Each row of numbers belongs to one of the elements below and depends on some of the facts about them. Some rows are named. Which element is each other row?

Facts:
ε: is of sort; Ξ: refers to
A ε:37 Ξ:B
AA ε:890
AB ε:368 Ξ:X, O
AC ε:368 Ξ:H, T
AD ε:569 Ξ:AE
AE ε:569 Ξ:H
B ε:368 Ξ:H
C ε:569 Ξ:I, AA, T
D ε:569
E ε:37 Ξ:H, P
F ε:368
G ε:37 Ξ:Y
H ε:552
I ε:569
J ε:552 Ξ:O, Y
K ε:569 Ξ:H
L ε:890
M ε:37
N ε:552 Ξ:I, AA, B
O ε:569 Ξ:AA
P ε:368 Ξ:H, B
Q ε:569 Ξ:H
R ε:37 Ξ:W
S ε:552 Ξ:AD
T ε:569 Ξ:H
U ε:37 Ξ:H
V ε:552
W ε:569
X ε:569 Ξ:AA
Y ε:890 Ξ:H, K
Z ε:37 Ξ:AC, X, K, T

Some elements and their rows:
[ -3   0  -2  26  -9   9  19 -15  17  26   1   0  10   9 -12   0  -3   3
   3   7  20  15   0  35  10  -9  11   4   5 -14   2  -1]: W
[  0   5  -3  -4   7   7  -8  -2 -13  -3 -13  -4   1  -2   9   4  -4   3
  11   3  -5  -5  -6  -7   4 -11   7  -4 -15  12   1  -1]: Y
[  1   0   1  12   7   7 -11  10 -16  -2   3  -4  -2 -12   3   8   1   3
 -13  -6   0  -9  14  -9   2  13  -4 -16  26   2   0   5]: J
[ 16   4  -8  -9   1  -4   0  -1   3  -4  -7  -1  -3  -7  -3   2  -1 -11
   0  -5   6   2   9  -1  -7  -2   7   3 -14  -3   4  -5]: K
[ -2  13 -16 -14  10  -6   4  -5 -17  -9 -22  -4  -4   2 -10   7   1  12
  18   8   4  -3  -5  -7  12   1  12   0 -24  14  16  -9]: AA
[ -6   4  -7   0   5   3  -7   6  -6  -8  -2   0   5  -9  17   0   7   4
  -8 -11  -6  -9  15  -5   2  10   3 -13   5   6  -7   3]: N
[ 19   8 -11  -7   6 -10   6   0 -12   3  -6  -1  -9 -19 -18  10   2  -5
   2   5  13   2   9   2  -3  15   5   3  11  -5  17  -5]: I
[-12  -6   6  -6  -4   6  -4   3  -3  -4  11   2  -8  -7  16  -4   1   1
   4  -3 -11  -2  -9  -4 -12  -2 -13   1  -7   0  -9   1]: U
[  5  -3  23   8   7  10  -8  12 -12  16  12  -9   3   4   9 -12 -11   1
  -1   2  13   0   1  -6   2   2   5  -8   8  -6  -7   6]: S
[  0  -4   6 -12  -1  -5   2   0  -2 -10  10   0   9  11   2  -1  -2   1
  -9  -7  -6  -7   1 -11   7   0  -6  12   0   8  -1   4]: P
[-17 -17   4  -2  -9   7   2   2  -2   2  15  10  -8 -12  18   8  -2   2
   0   4  -9  -5  -4   5 -12  -2  -7  -1  -6   1  -5  -1]: A

Rows to name:
Some rows may be elements named above.
[ -6  26   3 -24  13 -11  14   5 -18   0   5  -5  -6  -2   6 -13  -8   5
  24   9  28  -1  -3  -1   9  23   7   7 -11  -2   5  -4]	H
[ 12  -3 -17   2  -2  -1  -8  -2  12 -11  -6   2   5  -8  -4  10   6 -10
 -14 -12  -9  -3  15  -4  -9  -4   4  -9  -3   1  -2  -1]	C
[  6  10  -4 -10   5   3  -8  -1 -13   0 -16  -4   1  -1   6   7  -5   5
  10   5  -7  -7  -9  -5   4 -12  12 -10 -17  12   2  -2]	Y
[ -2  -6  -3  22  -5   8  19 -17  19  23   3   1   9   2 -12   0  -4   3
   4  10  19  17  -3  31   4  -9   8   4   6 -14   1  -2]	W
[ 12 -12   6  14  -4   4   3   1  16  18  -9  -3   7   1 -21  -6   0  -7
  -3   3  11  11   1  10  -5   0   5  -2  10 -13   5   1]	D
[ 22  -2  18   5  -1   4  -2   9   6  16  -1  -8   4  -5  -9  -9 -10 -13
  -2   1  12   9  -2  -1 -14  -6   7   3  -1  -8  -1   0]	AD
[ 18   5   6  -7   2   0  -1  -1   4  10   4  -2   0  -9   4  -1  -9 -15
  -3   1   7   5  -4   5 -11  -8   9   6  -6  -8   0  -1]	AE
[-26 -16   2  31 -10   9   3 -12  20  16  10   5   2  22   1  -6  -1  15
   6   0  -5   9 -19  21   1 -11  -6   1  14 -15  -3   5]	R
[ -5  13   9  13   2   5  -1 -14  -1  18  -7 -10   8  23  -5   2  -2  15
   5  16  -6   4 -16   6  10 -12   1 -11 -12   4  -1   0]	L
[ 13   1 -16   0  -1   1  -9   2  12 -12 -11   4   6  -9  -4   9   5  -6
 -15 -14  -7  -2  10  -1  -7  -6   7  -7   1   2  -1  -3]	C
[ 23  -4  18  -1   1   4  -5   8  11  21  -1  -8   4  -4  -9 -11  -9 -16
   3   5  14   8  -2   0 -13  -7   3   4   1  -7   2   1]	AD
[-23 -13   1  14  -7   5   4  -8   4   8   5   2  -6   8   3  -4   0   9
  11   2   0   5 -18   8   1  -2  -7   4   6 -10   0   5]	M
[-18  21   9  15   0   1   2  -3   1  13   9  -9   9  20  -1  -2   5   9
  -3  11   6   0  -1   9  11  15   2 -11   8  -8  -6   4]	V
[ 18   2   5  -7   1  -3  -7   0   8  -2   2   2   6  -8   6   3  -1 -15
  -1 -14   1   6   5   7  -2 -14   2  -8  -6  -4   2   1]	Q
[ 25  -5  15   4  -1   6  -4   9   6  16   1  -8   3  -9  -8 -11 -10 -15
  -2   4  11   8  -2  -2 -11  -8   5   4  -4  -5  -1   1]	AD
[ -6 -13 -10  -3  -6  -7  -3   0   6 -17  -7   7   6  12  -4   5  10   5
 -14 -11 -16 -13   9 -14  13   5  -4   6   8  14  -3  -2]	AB
[-11  -2  12   8 -11 -10   4 -12   5  -2  11   3   6  24  -4   0   1   3
   0   5   1   5  -7   4  28   3  -3   9  26  -3   4   2]	F
[  8   1  14 -14   2 -11   8   3 -23  -3   9  -3  -3   7 -12   3  -2   3
  -5   8   1  -3   1 -17  14  11  -4  17  11   5   8  -3]	B

